Below are the code and all the weights of a small trained network. Each question names an input and a target symbol and asks about switching units off, where a switched-off unit gives its printed mean instead of its output.

import numpy as np


def w(rows, s, z=0):
    codes = np.array(rows[::2]) - 128.0
    scale = np.full(codes.shape[1], s)
    scale[-1] = z or s
    return codes * scale


def norm(h):
    return h / np.sqrt((h * h).mean(-1, keepdims=True) + 1e-5)


def softmax(a):
    e = np.exp(a - a.max(-1, keepdims=True))
    return e / e.sum(-1, keepdims=True)


def log_softmax(a):
    a = a - a.max(-1, keepdims=True)
    return a - np.log(np.exp(a).sum(-1, keepdims=True))


def net(x, mask):
    ids = ['αβηθλμσφω'.index(c) for c in x.split()]
    T = len(ids)
    res = E[ids] + P[:T]
    u = 0
    for l in range(3):
        r = norm(res)
        for j in range(3):
            rows = slice(3 * j, 3 * j + 3)
            q, k, v = (r @ M[l][rows].T for M in (Q, K, V))
            z = softmax(np.where(np.tri(T) > 0, q @ k.T / 3**0.5, -1e9)) @ v
            o = O[l][rows]
            res = res + np.where(mask[u + j], z, o[:, -1]) @ o[:, :-1]
        u += 3
    return log_softmax(norm(res)[-1] @ U[:, :-1].T + U[:, -1])


Q, K, V, O = {}, {}, {}, {}
E = w([
[194,97,171],'α',
[117,47,145],'β',
[35,152,218],'η',
[167,74,161],'θ',
[30,149,210],'λ',
[1,182,61],'μ',
[102,21,92],'σ',
[167,164,42],'φ',
[172,168,52],'ω',
],0.0082)
P = w([
[90,187,160],'0',
[105,149,150],'1',
[112,143,135],'2',
[137,137,130],'3',
[152,126,124],'4',
[167,120,111],'5',
[177,106,107],'6',
[188,95,89],'7',
[206,82,79],'8',
[230,55,77],'9',
[242,54,58],'10',
[254,48,49],'11',
],0.0031)
Q[0] = w([
[230,97,129],'L0H0',
[194,71,85],'L0H0',
[158,53,105],'L0H0',
[165,150,122],'L0H1',
[249,6,106],'L0H1',
[26,144,144],'L0H1',
[35,179,94],'L0H2',
[169,96,39],'L0H2',
[62,151,207],'L0H2',
],0.02)
K[0] = w([
[143,19,100],'L0H0',
[174,84,58],'L0H0',
[202,99,59],'L0H0',
[160,152,85],'L0H1',
[251,33,60],'L0H1',
[36,132,215],'L0H1',
[83,213,117],'L0H2',
[222,108,61],'L0H2',
[42,139,156],'L0H2',
],0.018)
V[0] = w([
[44,110,59],'L0H0',
[46,106,72],'L0H0',
[42,247,209],'L0H0',
[198,134,99],'L0H1',
[152,151,86],'L0H1',
[151,160,79],'L0H1',
[84,173,250],'L0H2',
[137,135,86],'L0H2',
[50,136,66],'L0H2',
],0.017)
O[0] = w([
[99,25,166,169],'L0H0',
[100,45,177,172],'L0H0',
[2,133,30,3],'L0H0',
[127,159,55,138],'L0H1',
[105,128,78,112],'L0H1',
[95,126,66,104],'L0H1',
[40,235,140,95],'L0H2',
[159,93,100,119],'L0H2',
[79,67,114,98],'L0H2',
],0.017)
Q[1] = w([
[137,176,133],'L1H0',
[169,128,137],'L1H0',
[111,87,184],'L1H0',
[61,133,194],'L1H1',
[117,122,108],'L1H1',
[106,166,102],'L1H1',
[69,156,132],'L1H2',
[251,114,103],'L1H2',
[57,86,91],'L1H2',
],0.024)
K[1] = w([
[149,139,89],'L1H0',
[163,71,137],'L1H0',
[87,56,133],'L1H0',
[46,155,114],'L1H1',
[133,91,102],'L1H1',
[136,104,73],'L1H1',
[83,172,119],'L1H2',
[255,111,105],'L1H2',
[21,130,83],'L1H2',
],0.021)
V[1] = w([
[34,144,147],'L1H0',
[141,130,70],'L1H0',
[51,146,142],'L1H0',
[112,78,80],'L1H1',
[106,74,74],'L1H1',
[134,135,135],'L1H1',
[107,106,138],'L1H2',
[232,125,6],'L1H2',
[154,229,170],'L1H2',
],0.015)
O[1] = w([
[133,37,85,25],'L1H0',
[90,112,155,30],'L1H0',
[134,58,89,33],'L1H0',
[129,182,180,22],'L1H1',
[122,190,188,2],'L1H1',
[132,122,121,148],'L1H1',
[156,122,119,129],'L1H2',
[10,234,51,110],'L1H2',
[71,87,212,148],'L1H2',
],0.014,0.0058)
Q[2] = w([
[159,69,218],'L2H0',
[53,180,129],'L2H0',
[25,174,104],'L2H0',
[148,175,124],'L2H1',
[71,113,92],'L2H1',
[196,166,100],'L2H1',
[15,100,63],'L2H2',
[122,188,76],'L2H2',
[157,254,147],'L2H2',
],0.017)
K[2] = w([
[194,147,85],'L2H0',
[46,112,123],'L2H0',
[6,142,132],'L2H0',
[161,154,128],'L2H1',
[28,140,139],'L2H1',
[208,147,97],'L2H1',
[80,147,27],'L2H2',
[119,192,118],'L2H2',
[106,190,206],'L2H2',
],0.019)
V[2] = w([
[110,170,233],'L2H0',
[184,174,102],'L2H0',
[158,123,72],'L2H0',
[133,163,88],'L2H1',
[113,4,232],'L2H1',
[133,56,49],'L2H1',
[78,95,61],'L2H2',
[3,198,148],'L2H2',
[54,81,41],'L2H2',
],0.013)
O[2] = w([
[135,119,205,164],'L2H0',
[55,114,139,140],'L2H0',
[90,122,96,119],'L2H0',
[138,81,134,90],'L2H1',
[108,247,105,240],'L2H1',
[206,112,82,116],'L2H1',
[110,160,206,52],'L2H2',
[246,138,176,7],'L2H2',
[93,174,238,25],'L2H2',
],0.015,0.013)
U = w([
[156,248,116,98],'α',
[148,55,192,241],'β',
[95,163,156,130],'η',
[181,207,153,3],'θ',
[89,153,156,103],'λ',
[80,49,131,100],'μ',
[138,84,140,19],'σ',
[91,114,30,143],'φ',
[89,145,25,142],'ω',
],0.016,0.0048)

Each question gives the input, a string of symbols that net reads in full, and the target symbol t.
The units are the heads (3 rows each of Q, K, V and O). Each row of codes is followed by its name. A weight is (code - 128) times the scale printed after its matrix; where a second scale follows, it is the last column's (O and U).
mask holds one flag per head, layer by layer. A switched-off head (its flag False) gives its mean, the last column of its rows in O, instead of its output. The means were averaged over made-up inputs and are rounded, as every weight is.
A unit's drop is (log p(t) with every unit on - log p(t) with that unit switched off) / (log p(t) with every unit on - log p(t) with every unit switched off).
The circuit of an input: a set's keep is (log p(t) with only the set's units on - log p(t) with every unit switched off) / (log p(t) with every unit on - log p(t) with every unit switched off). Starting from all 9 units, units are removed one at a time, each time the one whose removal leaves the highest keep (on an exact tie, the one counted first), for as long as the keep stays at least 0.8.
units of the circuit, in order: the units of the circuit, biggest drop first
unit that matters most: the unit with the biggest drop
which heads matter: for each layer, one digit per head in row order, 1 if its drop is at least 0.15 and else 0, layers parted by /
drop of u: that unit's drop, to one decimal
input λ α β μ σ φ β α β β φ, target ω: which heads matter	010 / 001 / 000
input φ σ λ λ β ω φ β α, target ω: which heads matter	010 / 001 / 101
input λ α β φ σ, target ω: units of the circuit, in order	L1H2, L0H2, L2H0
input φ β β β σ β ω, target φ: unit that matters most	L0H1
input α β α α α σ σ β β β ω, target ω: which heads matter	010 / 001 / 000
input μ β σ β ω ω β, target φ: units of the circuit, in order	L0H1, L1H2
input μ σ ω α, target φ: which heads matter	110 / 001 / 001
input θ φ σ, target ω: units of the circuit, in order	L1H2, L0H0
input β σ β β μ, target μ: which heads matter	000 / 000 / 001
input α β ω β α ω μ, target μ: which heads matter	100 / 000 / 001
input λ α α β β θ β, target θ: which heads matter	000 / 101 / 000
input η σ β φ, target φ: which heads matter	010 / 000 / 000
input α β β β σ β β μ σ φ η, target η: which heads matter	001 / 000 / 000
input θ α σ α ω θ, target φ: units of the circuit, in order	L0H1
input β σ σ β μ β β μ φ σ σ η, target η: units of the circuit, in order	L2H2, L0H0
input α β μ β ω β β α φ, target φ: which heads matter	011 / 000 / 000
input β η λ θ α θ α, target θ: which heads matter	000 / 000 / 010
input β β α θ α β, target α: which heads matter	100 / 100 / 000
input μ λ β β φ β, target φ: drop of L1H2	0.1
input β β β ω μ σ, target φ: drop of L1H2	0.4
input η β β α β, target α: drop of L1H2	0.2
